256,134,19,-135,119,-107,-26,-56,173,123,89,-341,-291,-158,-168,-196,-128,219,-35,65,111,177,20,-117,165,181,-76,-206,47,207,98,-303 => rogol
144,51,146,-169,-11,-60,-42,-30,83,38,176,-157,-110,-34,42,-176,24,96,65,68,22,95,-37,-1,-45,167,-1,-314,52,90,-104,-59 => vam
-3,-34,-29,8,-6,29,-31,5,37,-58,52,70,115,29,243,-111,131,-15,81,-66,-85,69,28,59,-81,36,60,-86,68,-65,-62,178 => fugul
94,-21,21,2,70,-184,-92,55,-157,6,-85,-33,-79,98,34,140,121,31,-8,-4,-131,64,-55,-128,-269,43,95,50,-77,54,119,79 => rir
-94,38,-28,-62,64,-142,-184,150,-318,94,-215,-249,-221,-75,-110,190,96,-228,-14,-118,-189,-10,-174,82,-195,194,-94,204,-142,35,169,154 => pesag
175,13,191,-157,40,-126,-49,-4,97,62,129,-208,-138,3,-27,-53,-22,161,42,64,118,101,-68,-35,-47,136,96,-222,50,88,-81,-142 => deme
154,53,137,-150,60,25,-55,-56,112,54,93,-173,-274,-224,-109,-194,-60,47,26,45,117,116,-59,10,74,166,-85,-209,51,124,-72,-143 => deme
-54,-40,19,-60,-57,183,-73,25,53,-168,40,139,-40,4,253,-93,173,-41,88,-43,-73,-47,2,249,-76,10,28,-73,-109,37,-71,219 => deme
170,74,108,-221,27,2,-59,-19,107,5,104,-241,-262,-143,-64,-159,-34,69,54,94,84,141,-62,-18,31,254,-36,-221,-1,158,-21,-130 => vam
-15,34,-25,55,93,-223,-31,95,39,-19,-80,-154,-85,160,-210,102,177,-224,-42,40,-155,42,34,-171,-55,65,157,177,-141,116,156,10 => sobul
-117,-32,-34,9,4,-83,-48,154,-120,-34,-19,-153,-135,35,-185,175,104,-331,-30,-73,-190,-24,-37,40,-182,86,-12,181,-187,83,126,91 => Ror
-45,-27,-24,-12,-47,77,130,1,76,-191,81,161,-13,257,94,-140,273,-336,94,-24,-99,20,197,71,-8,-4,113,-2,47,133,23,203 => fube
-24,-18,16,-11,-48,100,-34,31,-48,-94,59,241,143,140,291,-51,190,-90,58,31,-154,-105,60,102,-80,-32,115,-79,-18,52,-95,233 => rir
8,-5,113,-59,105,-273,-90,110,-300,147,-105,-79,-95,60,-151,185,166,-81,-30,5,-191,-3,-14,-133,-161,-7,75,150,-131,13,-22,18 => rir
42,-102,-11,-53,-46,-16,-74,63,-88,-133,38,159,17,119,281,27,146,-12,42,-50,-93,-23,62,71,-214,-42,189,5,12,10,-121,303 => fugul
62,-46,89,-78,46,-304,-146,105,-217,2,-153,-15,-145,45,-14,231,173,-37,6,28,-81,37,-77,-155,-219,7,102,223,-187,80,42,46 => Ror
58,101,96,-92,28,89,29,-53,236,45,178,-187,4,-89,0,-255,7,-31,28,47,-64,87,-47,-25,52,190,-31,-290,71,7,-100,-60 => riv
-10,-63,8,-44,-49,25,-50,2,13,-142,-2,199,42,107,238,-41,193,-18,64,-31,-94,-60,71,157,-92,-60,142,20,-39,-3,-23,227 => pesag
-63,-17,-55,124,72,-166,13,55,-261,-12,-5,-98,-67,49,-152,102,100,-448,29,-39,-142,-97,-52,71,-252,-25,67,112,-64,-12,-64,121 => fube
174,12,193,-184,-10,-25,-60,23,187,-50,154,-195,-210,24,54,-171,80,142,77,53,132,128,-28,44,34,164,57,-299,56,186,-126,-99 => sul
48,79,-22,-32,100,144,24,-90,10,128,144,-361,-165,17,-228,-116,-116,-19,-3,-19,-36,-4,-28,264,141,86,35,-192,116,141,-46,-147 => rogol
143,73,131,-165,27,-9,-17,-4,69,76,186,-229,-149,-110,-106,-187,12,7,44,92,40,106,-43,-35,-24,210,-102,-293,51,80,-99,-106 => fugul
-115,63,-42,-15,31,-191,-60,155,-190,-27,-76,-50,-24,10,32,149,75,-255,-4,-1,-195,-54,-91,-10,-291,186,54,123,-133,13,175,149 => rogol
123,95,65,-106,-21,0,62,-32,255,48,226,-246,-1,-44,-61,-211,-32,-14,22,89,-30,85,28,-146,22,217,-36,-340,36,68,-77,-99 => Ror
65,-8,105,-12,58,-387,-168,91,-120,28,-108,20,-47,-10,-34,91,223,-117,66,171,-21,40,-92,-258,-171,77,69,38,-239,65,-33,38 => Dep
11,-15,26,-45,85,-245,-75,111,-193,97,-70,-81,-115,-5,-107,200,38,-126,-51,-1,-76,1,-76,-164,-214,55,26,188,-108,0,113,17 => sul
-36,8,-14,26,-34,31,-47,-58,80,-173,-34,317,202,40,307,-89,171,11,87,19,-102,-109,60,75,-95,-64,196,18,-68,-140,-78,274 => Dep
-133,83,-13,-67,-6,251,91,-35,133,-129,35,69,61,115,55,-164,313,-186,46,46,-205,-128,166,196,86,-9,79,33,-66,-38,-67,216 => rogol
199,50,185,-147,10,-9,16,-36,298,-79,104,-99,-80,-44,38,-218,79,77,52,110,79,150,29,-128,40,198,42,-239,78,84,-7,-101 => Dep
22,-118,-16,-3,-44,72,-74,-7,-28,-143,29,194,31,51,257,-24,82,-49,67,-74,-53,0,25,149,-85,-67,141,-15,3,49,-91,200 => riv
97,38,202,-185,-1,19,66,-62,181,7,94,-143,-109,-49,-126,-202,76,-36,96,135,28,154,9,-139,112,179,-43,-226,-4,131,-129,-164 => ritu
59,-79,72,-120,22,-206,-174,137,-58,-48,-66,-148,-119,70,-131,136,134,-101,-40,26,-83,9,-93,-88,-173,101,76,180,-96,48,87,130 => riv
112,-28,-33,206,267,-135,-164,-335,-184,431,-75,-74,-102,-67,92,126,-289,337,-3,-338,71,56,-214,151,100,-403,142,178,82,-32,-69,-265 => vam
-46,15,-38,35,35,-124,6,111,-208,-121,-146,-20,-176,66,-35,191,137,-316,-10,18,-36,-20,-60,8,-160,3,46,269,-48,95,130,78 => fugul
-38,56,77,-28,12,-165,-74,91,-120,-24,-80,-27,14,35,88,88,230,-147,36,22,-194,26,-120,-197,-250,92,-16,15,-174,-39,17,113 => sul
291,-39,218,-248,78,-176,-169,8,165,57,110,-289,-169,10,58,-185,11,351,-27,-73,-2,44,18,131,9,85,189,-134,204,56,-125,-2 => ritu
-37,-3,8,-17,63,-119,-50,122,-148,16,-42,-125,-113,75,-106,158,157,-224,-22,13,-146,-39,-38,-32,-165,57,52,154,-135,63,47,75 => sul
-18,-17,27,15,100,-202,-85,122,-171,37,-103,-124,-133,64,-100,142,184,-151,-5,0,-118,51,-82,-86,-137,30,37,153,-140,57,34,16 => pesag
16,30,5,-30,12,92,21,-25,-65,-47,18,150,65,78,306,-60,190,145,14,-125,-168,32,141,111,-63,-114,115,-23,99,-105,-63,164 => sobul
-8,-52,-13,-28,-29,86,-39,-40,-36,-125,-2,191,1,52,233,-32,143,7,72,-46,-75,17,37,119,-86,-61,96,8,-31,-1,-35,180 => vam
91,118,120,-112,26,23,28,-67,150,95,140,-117,-17,-98,-75,-212,-51,12,28,73,-15,60,-3,-84,48,176,-36,-275,47,33,-75,-111 => fugul
-330,-182,-293,-227,-149,146,-121,47,74,-60,49,-96,-84,-102,-242,-30,-300,-899,76,200,208,-429,-245,206,226,189,-6,402,-37,39,-180,488 => fugul
-59,42,96,-35,32,-149,-134,115,-29,-25,-121,78,79,76,133,72,311,104,-24,-32,-280,-75,16,42,-213,-16,91,122,-264,-106,66,181 => riv
115,85,177,-166,24,-107,-28,-28,60,123,132,-152,-152,-165,-53,-168,-38,83,36,76,71,67,-55,-48,-4,160,-54,-251,30,54,-160,-134 => Ror
-4,-30,7,-2,64,-186,-122,142,-194,-17,-102,-131,-179,29,-107,173,153,-149,-11,-19,-111,63,-98,-29,-196,53,2,169,-141,87,109,48 => fugul
-20,-37,-54,11,3,4,7,-33,-12,-114,-44,158,-8,52,203,-24,80,-24,62,-35,-45,17,43,56,-54,-51,122,82,-17,8,-20,124 => vam
-61,7,-49,-20,72,-155,-120,186,-166,53,-75,-156,-85,19,-87,188,78,-271,-43,3,-147,-1,-126,-118,-162,144,20,160,-165,52,130,96 => pesag
-132,-89,-48,13,-41,96,-32,16,-71,-167,-30,172,-47,65,151,7,94,-163,101,-39,-47,-79,-29,299,-95,-69,140,68,-99,27,-94,218 => fube
160,61,133,-203,8,-14,-61,-16,73,79,155,-216,-126,-3,-58,-168,106,-109,48,53,-40,60,5,65,-24,219,-8,-271,64,131,43,22 => fube
-191,76,-58,18,78,12,-48,178,-233,44,-73,-109,-3,-25,-225,55,162,-528,-42,131,-316,-167,-107,-33,-75,138,-125,145,-229,20,-1,123 => sobul
-121,-90,110,-115,-100,115,-1,1,-127,-192,-25,206,-6,122,242,-46,288,-74,174,-85,-117,-38,77,297,-73,-69,113,-13,-50,-26,-216,236 => sul
209,-86,121,-54,89,-294,-32,112,-141,-3,-61,-90,-198,73,-189,227,275,28,-15,141,7,226,74,-312,-226,41,41,131,-143,140,144,-133 => vam
55,92,118,-55,2,-116,-39,-113,-85,29,47,-36,-103,-114,8,-174,-25,-183,132,-29,-27,-152,-71,16,-160,96,-41,-178,-105,34,-284,64 => deme
66,158,223,-130,-70,36,54,-11,230,-144,146,-65,-54,-53,160,-368,305,-63,184,178,39,175,-1,-76,100,175,-44,-504,-37,102,-317,-59 => fube
145,79,144,-146,-100,-21,76,22,254,-149,294,-294,46,142,122,-346,249,109,83,16,-112,162,129,2,48,143,23,-476,249,-11,-229,40 => Dep
-25,8,-13,-24,58,-190,-86,122,-124,-16,-90,-149,-98,50,-97,138,173,-202,-12,24,-166,20,-86,-104,-169,86,38,165,-146,30,95,83 => pesag
38,80,142,-143,-2,-30,35,31,86,61,222,-159,-9,-33,3,-196,23,-137,62,118,-49,9,-50,-54,-28,214,-27,-297,59,57,-176,-42 => rir
96,89,128,-206,42,-1,-49,-21,119,103,102,-227,-174,-97,-132,-172,-39,28,11,35,1,65,-42,1,57,206,-41,-181,22,75,-19,-80 => fugul
293,2,258,-272,-14,-55,-45,-43,127,53,250,-204,-265,-92,-22,-148,79,310,14,188,145,181,-16,-26,-24,99,28,-364,164,133,-212,-141 => pesag
-29,-9,-21,-51,168,-214,-22,172,20,24,-77,-349,-308,-77,-259,89,20,-211,-72,30,-133,142,-96,-118,-79,192,59,227,-90,97,160,-90 => rir
58,101,113,-104,9,23,-11,-88,181,56,111,-202,-134,-94,-66,-260,0,-15,63,-32,-6,140,-37,-36,126,156,-65,-288,55,101,-103,-77 => ritu
-81,58,-4,-26,37,-108,-49,138,-139,-20,-55,-141,-47,36,-70,89,174,-202,-9,-12,-254,5,-38,-63,-185,125,7,90,-147,-10,47,106 => sobul
207,-16,181,-187,-3,-51,-84,15,118,24,162,-242,-316,5,180,-120,-122,223,29,-85,211,180,-155,168,-87,199,-26,-300,211,212,101,-133 => vam
61,170,158,-152,30,-83,-37,34,113,120,157,-182,-159,-167,2,-203,-12,116,28,109,130,101,-92,-54,39,225,-60,-336,70,43,-132,-112 => rir
-75,62,-4,-2,29,-157,-93,230,-142,-60,-134,-116,-111,17,-2,131,225,-255,-13,10,-128,60,-87,-106,-150,143,-56,109,-184,71,142,93 => fugul
-39,51,8,-51,73,-152,-71,146,-180,45,-76,-141,-67,66,-100,139,202,-211,-21,49,-200,-12,-37,-105,-146,106,44,115,-151,24,80,103 => rir
19,-11,62,-13,3,-219,-77,137,-218,-62,-47,-2,-62,124,56,124,248,-157,30,68,-113,25,-37,-68,-228,39,66,28,-78,87,4,102 => sobul
-38,81,-4,18,52,-205,-94,137,-166,40,-73,-82,-78,26,-25,121,188,-170,-38,31,-186,-6,-74,-118,-171,73,-4,88,-142,62,70,87 => pesag
196,-173,135,-171,-18,-7,-130,-14,125,-296,-103,218,-55,163,455,-22,188,555,80,-115,-50,151,52,191,-158,-79,256,75,33,14,117,108 => deme
-76,-244,-238,92,30,-212,-153,72,192,16,-107,-392,17,342,-104,392,-148,105,-91,-204,-32,-49,-146,52,-153,-105,362,492,-73,-82,194,223 => fube
83,45,118,-202,-21,15,-9,14,93,51,234,-297,-157,-38,-19,-171,8,-70,70,55,-26,72,-62,73,-41,245,-52,-320,53,106,-96,-24 => Dep
-36,-105,3,-45,-20,-82,-76,35,-131,-54,38,202,-21,70,433,26,25,137,70,-143,-93,-75,-21,383,-317,-60,158,-7,-8,-36,40,203 => sobul
-65,97,31,28,57,-61,-104,70,-134,14,-71,-44,-40,-4,-3,84,177,-66,-25,-32,-188,-35,-79,-30,-129,-6,14,105,-137,-36,-38,88 => sobul
-68,-22,-14,-7,-2,134,9,-17,60,-139,-64,163,-37,38,14,-89,192,-203,32,-20,-93,-8,86,66,69,-53,53,130,-38,29,-13,171 => fube
-101,6,-62,-24,38,255,-67,-52,61,-58,-99,207,31,-5,40,-81,9,-254,-4,-82,-129,-196,58,147,111,-5,115,197,-90,4,25,237 => sobul
-30,-8,-24,8,-25,138,-18,-49,27,-126,-1,233,60,23,229,-94,109,4,78,-22,-44,-30,28,114,-14,-89,83,-21,-55,-23,-109,157 => fube
